In the rows, zero is written as 128.
Facts:
rarim β gadrem; rarim β sazim; paplar β mufe; gadrem β stedrek; plagrus β todra; plagrus β pobil; plagrus β zustogrus
fabrelan β klesenan; pife β treskos; pife β gakle; nifa β rofom; ledu β truper; brizuro β katu; tragrak β skanor
tragrak β fuplo; fleguvuk β truper; fleguvuk β platuma; fleguvuk β klobrom; raskabor β stevon; rulu β dabreron; tripo β rulor
trofin β skanor; trofin β kludren; skavadrum β grostum; vesto β kugur; vesto β stubrupek; vesto β rulu; groles β plagrus
groles β gatra; kituk β pleri; noplu β fistem; fligon β skavadrum; kludren β skuduzem; gaklosa β sigir; mufe β todra
brefir β klesenan; mugruk β bribu; todra β treskos; todra β katasu; defom β rana; mavun β briflorem; brutrigri β kugur
pezu β stevon; gatra β natran; flipli β fabrelan; drebo β tarin; drebo β sefan; feskin β drebo; feskin β fuplo
fotuse β seflobra; briflorem β brotrer; bistun β tarin; bistun β brubam; zete β brotrer; zete β tonam; bratros β seflobra
pafen β grostum; pafen β gruplo; drestaple β stulum; todrus β drudur; todrus β katasu; platuma β lupobrek; platuma β paskodrin
marul β drebo; marul β gigram; skanor β tarin; skanor β fuplo; nekluki β klesenan; sefan β stedrek; sefan β zustogrus
drestu β rulu; kubro β gigram; kubro β meskur; staflek β stevon; staflek β tonam; braten β tragrak; mabrun β bribu
kletre β pleri; kletre β brubam; klotum β fivis; brubam β seflobra; brubam β griplos; brubam β flegrek; sazil β fuplo
tonam β zuru; movus β klegas; movus β pife; nutrok β draklu; zikal β teklige; revi β gaski; gruplo β dabreron
gruplo β stedrek; rofom β zuru; rofom β seflobra; rofom β flegrek; meskur β fistem; meskur β ruzul; drudur β lonunar
drudur β pleri; gosem β pafen; vilem β gruplo; lozul β dabreron; lozul β drestu; surik β sazil; surik β sigir
gigram β gaski; repar β vutre; repar β gaski; zuru β treskos; sedro β truper; truper β puzesik; truper β rana
draklu β fistem; tapliler β drestu; lupobrek β zustogrus; beras β tarin; beras β katasu; kuflegus β doplir; kuflegus β skavadrum
stemadrak β stubrupek; stemadrak β flegrek; ruzul β kletre; nusak β trovo; gritom β drudok; teklige β notros; teklige β platuma
teklige β pobil; natran β briflorem; natran β vastapum; kuri β drisin; sazim β dabreron; sazim β gadrem; mivasti β brutrigri
mivasti β drilu; flaka β tapliler; lustim β pobil; lustim β repar; brotrer β gruplo; sibru β pife; tadisku β lozul
paklum β pleri; flobre β klegas; bestum β fligon; trutadrik β rulor; mastor β flipli; nudun β puzesik; nudun β gakle
bagro β seflobra; bagro β tonam; riton β rarim; gragrur β vilem; klegas β brubam; pleri β dabreron; doplir β zete
doplir β brutrigri; putum β flaka; drilu β gigram; tezum β drestu; gaski β todra; rudrum β pobil; stedrek β trabar
grumis β mabrun; grumis β fivis; ladel β grofil; ladel β sazil; flapla β lonunar; flapla β ruzul; grofil β raskabor
mugrom β paskodrin; kloskos β mina; zaful β treskos; fivis β rulor; dodek β todra; dodek β fivis; dodek β surik
paskodrin Λ losan; paskodrin Λ klesenan; rarim Λ plobatrul; duvek Λ suzan; duvek Λ fleskim; kigrul Λ drudur; kigrul Λ zadrira
pinasom Λ ribas; pinasom Λ fulu; paplar Λ bribu; bribritol Λ plostir; befa Λ stestor; plostir Λ kugur; klekle Λ zete
klekle Λ zikal; mapla Λ stulum; pife Λ kituk; nifa Λ stestor; ledu Λ bribu; lidror Λ fistem; lidror Λ mina
lidror Λ todrus; tragrak Λ stulum; raskabor Λ giskan; mina Λ mugrom; mina Λ flaflor; tripo Λ pobil; tripo Λ tonam
trofin Λ losan; skavadrum Λ kugur; vesto Λ gruplo; groles Λ kugur; kituk Λ drudok; kituk Λ mugrom; stubrupek Λ beras
stubrupek Λ klotum; bribu Λ mugrom; noplu Λ kituk; noplu Λ mugrom; zugik Λ marul; fligon Λ groles; klesenan Λ plostir
klesenan Λ skidrel; brefir Λ mavun; brefir Λ zete; trabar Λ grerosta; flipo Λ lupobrek; dobupo Λ tokle; dobupo Λ stotra
mavun Λ griplos; brutrigri Λ duvek; drena Λ koves; drena Λ losan; skuduzem Λ losan; seflobra Λ befa; sigir Λ plostir
feskin Λ bribritol; flegrek Λ kudova; klobrom Λ losan; fotuse Λ fleskim; notros Λ lupobrek; koves Λ fotuse; lonunar Λ skuduzem
draklos Λ drilu; zete Λ losan; bubra Λ brugru; kudova Λ ladel; dabreron Λ lupobrek; dabreron Λ fotuse; dabreron Λ solor
drestaple Λ giskan; drestaple Λ lasek; drisin Λ fleskim; todrus Λ panal; todrus Λ mugrom; todrus Λ klesenan; platuma Λ mapla
platuma Λ kugur; marul Λ putum; marul Λ klesenan; tokle Λ drudok; tokle Λ lupobrek; tokle Λ losan; skanor Λ lupobrek
nekluki Λ seflobra; nekluki Λ stubrupek; sefan Λ kugur; sefan Λ zikal; toflo Λ rulor; gakle Λ zete; gakle Λ losan
gakle Λ mugrom; drestu Λ klotum; kubro Λ sefan; stotra Λ rarim; stotra Λ klesenan; fadan Λ brekir; fadan Λ losan
puzesik Λ zadrira; puzesik Λ nifa; mabrun Λ lupobrek; kletre Λ vastapum; kletre Λ ribas; solor Λ plostir; brubam Λ zorebil
brekir Λ plobatrul; brekir Λ skidrel; sazil Λ natran; sazil Λ riton; tonam Λ groles; tonam Λ drilu; liflas Λ panal
katasu Λ flipo; katasu Λ mugrom; movus Λ solor; nutrok Λ zaful; nutrok Λ flaflor; zikal Λ mugrom; tobas Λ stulum
revi Λ mugrom; gruplo Λ kugur; drudok Λ groles; rofom Λ rudrum; rofom Λ skidrel; plomel Λ sigir; plomel Λ brefir
plomel Λ gatra; plomel Λ bratros; meskur Λ kugur; tekle Λ rarim; klaskes Λ lupobrek; klaskes Λ fotuse; klaskes Λ kugur
brugru Λ flipo; brugru Λ zete; brugru Λ rulor; brugru Λ zozu; brugru Λ losan; pladri Λ tokle; pladri Λ griplos
flaflor Λ plostir; flaflor Λ kligrer; flaflor Λ klotum; vilem Λ groles; repar Λ fleskim; repar Λ mugrom; vidru Λ brefir
vidru Λ stego; tarin Λ drilu; fleskim Λ kituk; fistem Λ paklum; fistem Λ skuduzem; lupobrek Λ losan; lupobrek Λ mugrom
kligrer Λ losan; katu Λ sefan; beras Λ zete; beras Λ gatra; kuflegus Λ suzan; fotrevil Λ marul; stemadrak Λ fleskim
stevon Λ plostir; stevon Λ kugur; stevon Λ tapliler; nusak Λ skidrel; teklige Λ groles; teklige Λ bribritol; teklige Λ tadisku
plobatrul Λ lupobrek; pobil Λ kugur; natran Λ fulu; kuri Λ gatra; fliken Λ mugrom; grerosta Λ fulu; mivasti Λ sefan
mivasti Λ noplu; zozu Λ losan; flaka Λ kuflegus; flaka Λ ladel; klege Λ zete; drisos Λ skidrel; fosan Λ kugur
tadisku Λ todra; tadisku Λ stemadrak; tadisku Λ kugur; tadisku Λ brutrigri; tadisku Λ riton; paklum Λ drena; flobre Λ mugrom
bestum Λ losan; bestum Λ klotum; makim Λ tarin; makim Λ zaful; makim Λ stego; trutadrik Λ stulum; mastor Λ stemadrak
mastor Λ losan; mastor Λ stestor; bagro Λ plobatrul; bagro Λ ribas; bagro Λ losan; riton Λ groles; pleri Λ koves
pleri Λ lustim; skapos Λ kituk; doplir Λ sibru; doplir Λ paskodrin; doplir Λ sedro; flagri Λ kituk; putum Λ vilem
putum Λ kugur; putum Λ drilu; rupufi Λ drilu; tezum Λ mapla; tezum Λ pladri; gaski Λ kugur; stestor Λ tekle
stestor Λ plostir; rudrum Λ mugrom; stedrek Λ losan; ladel Λ losan; ladel Λ bribritol; grofil Λ zorebil; grostum Λ mavun
grostum Λ drisin; grostum Λ sedro; sesi Λ kituk; sesi Λ fulu; sesi Λ gulu; sesi Λ drilu; kugur Λ losan
mugrom Λ losan; zaful Λ losan; dodek Λ mapla

Known rows:
[138 125 126 122 131 109 135 128 149 111 120 135 138 124 120 140 128 122
 154 113 129 146 135 103 113 139 114 141 122 149]: treskos
[145 118 127 117 131 114 132 126 151 120 114 141 127 105 143 127 134 130
 128 108 125 138 143 113 111 151  96 136 119 165]: rofom
[150 127 129 121 136 105 137 144 148 130 133 145 139 119 133 127 134 134
 162 113 134 140 127 119  89 146 108 140 105 122]: fleskim
[165 128 115 122 119 115 122 131 138 124 139 148 142 102 143 122 137 120
 160 113 139 152 173  91 110  86 100 124 110 122]: brefir
[167 137 124 115 130 122 122 128 149 123 129 146 143 117 125 131 127 136
 126 109 123 142 165 112 104 160  92 147 123 146]: tripo
[150 129 131 120 130 117 137 136 149 128 120 145 138 116 142 127 133 131
 138 108 131 145 154 110 104 147  97 138 108 140]: tokle
[154 133 117 117 135 114 133 133 151 128 130 146 138 117 140 119 132 128
 136 108 131 140 148 113 118 135 101 132 110 134]: paklum
[149 133 108 117 136 115 128 124 150 116 132 140 141 126 119 126 128 122
 139 111 127 141 136 106 118 128 110 140 125 151]: pezu
[148 122 128 118 128 114 134 128 150 121 111 140 131 110 147 129 134 130
 128 107 127 143 158 109 114 143  93 132 111 153]: fadan
[137 127 127 123 130 109 136 128 148 110 119 133 139 124 119 140 128 123
 155 112 128 146 136 103 109 140 114 141 122 148]: fuplo
[158 133 135 116 131 116 132 136 145 125 124 149 145 124 126 138 128 135
 142 111 128 149 153 112  90 164 101 142 116 137]: vilem
[146 123 146 118 134 111 146 145 137 131 113 161 150 136 138 142 130 132
 169 112 133 156 137 114  68 141 111 134 104 128]: kugur
[140 125 134 123 127 109 141 133 155 121 111 134 126 104 143 131 134 131
 136 109 130 142 150 109 115 158  95 139 113 146]: katasu
[155 128 135 116 132 115 134 132 141 124 114 157 144 123 139 140 131 127
 151 110 126 147 137 113  99 147 105 129 113 141]: solor
[158 132 121 117 137 111 132 139 149 131 136 150 140 118 130 126 131 133
 150 112 130 136 132 119 104 150 103 139 113 126]: stemadrak
[142 129 118 121 134 111 131 125 149 112 124 138 139 125 120 135 128 123
 146 113 127 146 136 103 111 134 113 140 124 150]: plagrus
[150 133 126 121 127 114 138 131 155 123 114 139 133 112 144 127 133 127
 128 106 129 143 165 105 131 138  95 135 107 142]: brugru
[146 123 135 117 127 110 136 124 148 108 106 141 136 111 131 150 129 124
 148 109 125 143 142 107 127 157 105 134 123 158]: puzesik

Rows:
No name comes twice in this set of rows, the named rows included.
[156 134 135 118 131 119 135 135 144 125 118 156 147 121 135 138 129 131
 147 110 128 148 147 112  98 157 100 138 117 141]	gruplo
[152 135 127 124 126 130 140 129 147 121 122 154 146 111 129 134 131 127
 132 106 128 150 162 111  91 166  98 151 133 161]	platuma
[151 131 114 116 137 115 134 132 146 126 127 151 142 126 137 122 131 127
 142 109 129 144 138 110 103 122 108 133 114 140]	sibru
[148 122 121 116 136 111 131 133 151 129 126 147 130 114 145 115 135 133
 130 109 128 137 142 115 107 134  98 134 112 145]	rudrum
[144 123 128 120 133 109 138 136 148 128 118 144 133 119 146 123 135 129
 141 110 131 144 144 112  98 132 102 133 104 139]	flipo
[153 132 116 114 138 113 136 134 143 130 122 159 148 141 144 125 129 125
 146 109 129 150 143 108 110 105 111 122 100 126]	klotum
[155 134 121 117 132 117 136 131 151 127 119 147 136 115 146 122 132 130
 127 107 128 143 161 110 125 136  93 131 108 140]	trofin
[156 141 114 118 131 120 137 129 153 123 119 146 142 124 142 126 129 125
 133 106 130 145 167 101 137 119 102 128 107 130]	beras
[161 132 129 113 137 116 131 139 141 133 131 160 149 134 127 131 128 134
 148 111 128 148 144 116  78 147 104 136 113 131]	groles
[154 141 116 117 134 118 137 131 146 124 123 153 149 135 135 128 128 124
 143 109 130 148 150 105 119 115 109 127 107 130]	bratros
[138 122 136 122 128 109 143 135 152 120 111 139 128 109 142 133 135 131
 141 109 131 142 151 109 111 154  97 137 109 147]	notros
[149 131 129 120 130 114 139 132 152 124 114 142 133 113 145 127 132 130
 133 107 129 143 161 108 120 142  95 131 108 139]	stedrek
[138 122 140 122 130 107 146 139 149 123 108 144 136 122 145 133 132 129
 152 110 132 148 149 108 105 139 103 130 104 133]	skuduzem
[154 132 141 119 126 119 138 130 148 114 107 149 140 109 135 150 129 130
 142 107 126 145 156 111 117 172  96 135 124 150]	stevon
[135 132 130 126 131 114 148 140 147 124 119 147 146 132 134 132 131 125
 158 110 136 155 147 105  91 131 112 142 108 132]	griplos

The same nodes again, as new rows of numbers:
Known rows:
[117 124 142 127 134 135 132 121 141 127 138 119 110 121 109 149 125 150
 143 130 123 128 122 158 126 140 153 126 117 126 120]: trutadrik
[133 129 118 139 124 140 142 151 129 136 130 133 136 150 145 132 150  98
 130 120 128 119 152 122 158 107 121 119 123 118 115]: trabar
[127 108 152 185  89 109 107 121 138  70  92 159 208 127 122 142 157 137
  99  70 114 162 143 174 162 126 157 131 131 152 151]: plostir
[134 109 167 177  83 120 147 128 119 108  99 145 152 126 103 156 138 135
 157 114 116 130 160 136 163 121 145 125 116 134 122]: solor
[132 115 127 128 132 116 113 121 108 109 130 131 123 136 127 115 116 131
 120 153 129 125 131  83 103 129 108 128 146 124 146]: panal
[174  63 165  53 136 109 121 230  91 157 135 187  93 104 116 153 137  82
  75 109 111 167 149 139 200  80 132  98  88 114 181]: katu
[121 116 136 123 141 114 107 105 115 105 134 126 112 128 110 126 107 149
 126 156 123 132 114 103  86 143 122 129 143 127 150]: flapla
[121 116 136 123 142 114 107 103 115 105 134 124 111 127 110 125 107 152
 126 155 124 132 114 103  85 144 124 128 142 128 149]: gragrur
[139 122  97 143 127 162 138 143 142 150 172  96  94 145 148 117 145 134
  94 121 134 114 142 179 108  83 161 138 128 104 138]: vilem
[ 94 124 112 122 130 138 129 120 148 121 113 141 157 138 120 109 155 130
  99 109 112 128 101 171 187 144 111 130 134 133 147]: klaskes
[122 117 143 126 137 110 108 105 113 104 132 126 110 127 107 130 104 153
 132 156 123 132 117 103  83 143 128 130 138 129 150]: klotum
[164 107 109 117 144 157 142 114 121 160 106 112 147  73 113 141 104 175
 136 120 138 151  88 142 130 110 147 117 154 144  81]: flobre
[125 127 132 133 126 137 139 139 134 131 135 125 123 132 129 137 138 125
 136 126 127 121 141 139 144 126 138 125 121 122 117]: tobas
[113 126 129 130 139 132 112 119 152 108 138 125 138 123 125 139 138 149
 109 104 123 144 114 181 126 140 160 129 126 134 135]: tadisku
[128 131 123 116 146 145 132 146 144 131 151 118 120 129 145 141 141 124
 129 123 135 123 141 138 138 129 144 121 124 120 106]: sesi
[127 143 182  41  74  90 197 161  78 119  98 176  71 106  76  78 208 220
  70 105 182 149 186 143 116 180 171 185 108 139  64]: nusak
[185 105  85 129 134 165 155 140 106 171  96 120 172  94 142 128 124 138
 126 112 145 141 115 108 161  76 122 111 163 135  71]: bribu
[123 132 143 131 130 134 135 123 139 134 137 119 110 122 113 150 125 142
 147 127 124 130 125 157 123 134 153 127 114 127 118]: beras

Rows:
No name comes twice in this set of rows, the named rows included.
[126 152  82 101 122 142 167 103 118 214  71 136 144 109 102  90 115 120
 133 118 115 128  46 159 181 114  72 135 128 144 119]	lupobrek
[130 112 139 140 119 113 120 119 104 106 124 134 121 138 118 121 117 132
 129 154 125 122 140  82 108 128 111 129 140 123 149]	skidrel
[123 122 115 142 132 132 108 128 147 101 121 139 176 132 141 129 155 129
  89  87 122 151 122 170 151 125 146 125 138 140 137]	sefan
[122 124 103 150 125 126 102 137 147  93 117 151 200 150 162 117 174 104
  69  73 121 152 131 165 164 116 133 125 141 139 149]	pobil
[132 125 130 133 124 139 139 136 132 134 129 124 129 127 128 136 135 129
 134 122 129 124 137 139 144 121 137 125 125 125 115]	lidror
[132 129 123 141 121 139 144 148 129 135 128 131 133 148 140 135 150 104
 135 121 127 117 153 125 158 110 125 120 122 118 115]	seflobra
[ 87 172 116 165 134 125 139  73 120  87 117 110 137 170 103  84 150 199
 127 148 179  89 138 100  34 176 102 148 157 160  72]	kloskos
[130 174 143 128 115 105 131 115 134 162 116 131 115 119 118 143 110 113
 160 108 123 143 104 169  98 129 145 141  88 144 125]	ladel
[132 187 102 139 112  90  96 129 143 138  94 165 201 145 172 107 153  62
  86  47 123 170  99 181 127 111 119 142 105 162 157]	kugur
[125 126 130 135 129 137 138 135 135 130 134 125 121 136 126 141 140 124
 138 126 125 123 139 139 143 123 137 123 121 120 117]	tragrak
[125 124 138 140 115 136 145 136 131 132 127 128 124 132 122 139 137 127
 141 125 124 120 144 140 151 124 137 125 118 123 119]	tekle
[131 133 121 138 124 136 143 147 130 138 130 131 132 148 143 134 148 100
 135 119 128 119 150 127 153 109 125 121 120 118 116]	fistem
[118 126 140 128 133 136 134 121 141 128 137 120 111 123 112 147 126 146
 143 130 122 128 124 156 128 137 150 125 117 125 119]	mavun

Now the same nodes, written a new way:
Known rows:
[139 110 103 110 152 128 127 128 130 115 118 115 140 142 134 139 103 134
 132 129 141 130 157 141 115 124 125 127 114 137 111 112 150 119 134 126
 110 120 118 113 136 132 136 114 134 124 140 118 121  67]: drebo
[142 107  96 116 147 131 129 116 126 118 141 122 133 132 124 132 116 113
 132 128 146 155 151 138 114 122 121 122 119 144 103  98 141 102 141 112
 122 140 114 132 142 133 135 113 139 125 153 118 118  73]: braten
[150 149 133 103  98  82 112 155 106 104 151 153 126 101 144 113 108 110
 134 128 140 101 123 112 166 140 132 136 156 137 159 167 131 165  83 156
 158 115 131 140 141 144 125 154 134 158 114  94 105 112]: fligon
[ 89 142 138 122 178 133 112 173 125 118  97  96 120 201 112 140 131 168
 110 144 152 102 113 140 154 136 113 125 127 125 151 137 111 157 127 184
 106 101  78 107 114 142 132 131 128 119 107 161 138 142]: dabreron
[194 134  66 144  31  94 122 166 125  77 165 131 117  74 229 135  93  58
 151 108 113 116 118  96 152 103 159 124 168 165 146 203 144 198  58 153
 164 121 150 111  85 166 112 155 170 155 111  68  82 131]: groles
[111 114 123 121 141 109 111 130 116 130 108 122 117 165 132 129 135 140
 133 129 109 128 140 125 136 130 134 142 130 128 126 132 133 117 111 125
 118 114 134 125 129 119 118 127 137 136 128 128 131 138]: paklum
[105 126 121 118 146 105 119 139 129 131  96 111 130 161 130 145 124 149
 123 134 115 121 145 133 135 129 127 149 123 120 143 134 138 128 125 149
 113 103 122 110 130 124 131 133 129 140 114 129 133 133]: pleri
[ 99 172 144 198 167 159 108 122 122  88  91 131 140 123 121 145 135 123
 159 118  99 102 140 160 120 211 129 156 117 144  82 119 125  57 149 145
 156 131 122 177 138 136 139  91 132 137 103 131 146 193]: skuduzem
[102 130 131 120 139 110 113 140 115 132 104 136 126 154 126 141 128 153
 117 134 123 111 135 123 123 139 126 149 124 115 151 129 128 129 124 142
 123 108 117 107 126 120 130 127 119 134 122 119 130 130]: drestu
[136 118 104 117 141 129 131 119 127 122 140 117 139 131 121 135 113 116
 133 129 148 151 152 138 114 129 117 128 119 135 112  95 139 108 152 126
 122 135 112 124 144 127 142 115 133 124 144 117 121  80]: kludren
[118 115  44 193  58 141 133 153 147 127 148 126  81 129 172 169 196  77
  97 142  91 122 105  64  76  71 139 127 100 119 186 139 127 132 135  97
 143 138  95  72  52 124 136 109 131 127 153 106 149 234]: plostir
[142 125 118  93 117  95 121 129 121 114 122 129 141 123 141 131  97 121
 137 123 134 125 162 141 151 136 132 139 131 131 130 147 154 139 110 133
 125 121 142 119 155 132 122 147 137 139 121 104 112  69]: drilu
[161 137 135 121  99 141 124 112 134 137 138 133 138 128 142 100 110 116
 143 121 132 145 129 127 119 122 122  98 132 125 104 112 137 135 136 122
 121 128 151 108 154 113 136 120 127 101 144 130 124 104]: defom
[133 125 136 111 134 126 120 140 113 124 125 150 124 140 119 122 125 142
 122 129 135  98 111 116 122 125 127 112 130 125 118 139 124 137 107 121
 133 116 130 132 118 140 122 127 122 128 133 114 126 103]: mavun
[130 103 141 130 177 131 152 141 165 132 118  76 154 106 133 122 108 173
 107 144 112 104 137 142 153  96 150 157 115 147 171 124 108 160 147 144
 112 129 104 143  96 132 135 125 137 137 114 148 122 131]: katasu
[129 122 122 106 127 141 155 125 147 124 124 125 138  99 104 157 118 115
 115 127 150 123 151 155 133 125 122 124 112 120 127 146 145 134 141 107
 118 152 128 123 135 139 119 148 119 124 118 131 125  69]: fivis
[115 111 128 127 133 122 119 116 122 133 124 114 114 139 144 133 146 125
 131 130 105 145 144 123 136 124 139 148 128 129 135 130 126 120 125 112
 118 129 139 124 136 116 114 132 135 142 133 130 142 156]: nutrok
[160 154 129 101  98  66 100 161  98  87 151 148 129 104 163 118  94 111
 140 129 139  95 136 108 180 142 141 149 158 147 169 175 130 174  69 168
 162 103 134 133 149 153 125 153 143 171 111  78 101 110]: vilem

Rows:
No name comes twice in this set of rows, the named rows included.
[113 127 131 111 139 110 127 142 123 136 105 137 128 148 118 144 123 149
 119 128 130 113 111 126 115 119 120 124 131 117 127 140 133 128 105 137
 129 104 126 130 112 137 129 136 117 140 117 125 123 125]	brutrigri
[151 145 120 104 145  95 125 147 140  97 131 102 145 119 145 155 102 111
 132 138 134 109 155 136 148 117 121 149 122 145 156 137 153 126 111 170
 136 107 116 136 149 151 147 137 136 169 124 111 126 121]	tarin
[149 135 128 111 137 137 131 140 142 116 108 115 156 128 142 153  89 145
 125 128 141 103 150 147 111 122 126 120 108 126 125 129 144 140 133 149
 111 110 127  94 138 143 140 121 119 118 127 125 129  70]	zustogrus
[135 113 206 217 170 173 140 109 141 134 122 117 171  54 161  64 101 203
 142 123  61  82 107 144 140 166 186 171 134 164 115 107  60 146 168 125
 145 148 151 191  79 112 120  71 145 107 107 149 120 192]	mugrom
[106 146 149 168 126 145 114 109 109 121 131 154 115 120 128 130 157 122
 146 120 106 135 119 128 119 171 131 140 133 129 101 121 115  92 136 118
 147 140 145 150 140 118 120 113 122 130 123 134 150 191]	mastor
[142 104 123 116 152 125 117 132 120 106 131 111 113 147 144 137 145 131
 127 136 112 110 137 109 133 101 148 136 117 151 128 138 125 118 111 103
 123 116 123 136 125 144 119 112 138 150 154 113 144 134]	marul
[122 127 126 116 136 116 121 142 119 132 113 151 126 142 105 112 127 143
 120 127 135  96 114 124 126 134 127 117 128 120 126 137 131 127 107 118
 133 119 123 135 115 129 127 133 121 122 123 120 120 102]	doplir
[159 162 151 126 114 131 130 134 156 130 127 117 143 128 139 126 116 118
 129 132 127 117 120 123 128 110 117 107 123 127 134 129 141 137 122 149
 128 108 139 116 145 131 149 126 118 126 129 144 143 153]	puzesik
[103 120 113 109 134 105 116 133 115 140  99 134 135 153 116 123 110 155
 124 124 138 120 151 139 120 147 121 135 123 107 135 119 142 133 128 138
 115 115 121  94 134 111 134 131 125 115 116 116 114  84]	rulu
[118 125  59 162  71 118 132 164 129 128 120 143 117 130 158 148 121 112
 118 122 125 118  97 110  94 117 127 113 139 119 146 152 139 161 108 148
 145 122 107  93  54 134 132 136 137 116 105  99  91 137]	skavadrum
[173 131 136 117 105 148 122 110 129 130 142 134 135 130 149  99 106 120
 148 116 129 141 130 124 116 115 132  95 134 132  91 115 132 139 124 115
 116 125 156 105 146 121 128 111 131 100 148 124 126  92]	fleguvuk
[118 103 104 109 130 112 122 110 122 141 108 115 121 155 135 115 128 129
 137 121 116 157 163 143 135 133 133 138 123 124 114 119 145 116 132 109
 102 134 141 107 145 106 114 130 143 117 133 124 123  93]	flapla
[182 141 149 113 102 128 115 137 124  99 153 125 128 106 176 130 113 107
 142 125 116 105 124 109 145 110 148 121 140 152 127 160 126 159  92 134
 138 108 158 125 141 154 117 128 137 147 141 108 136 131]	teklige

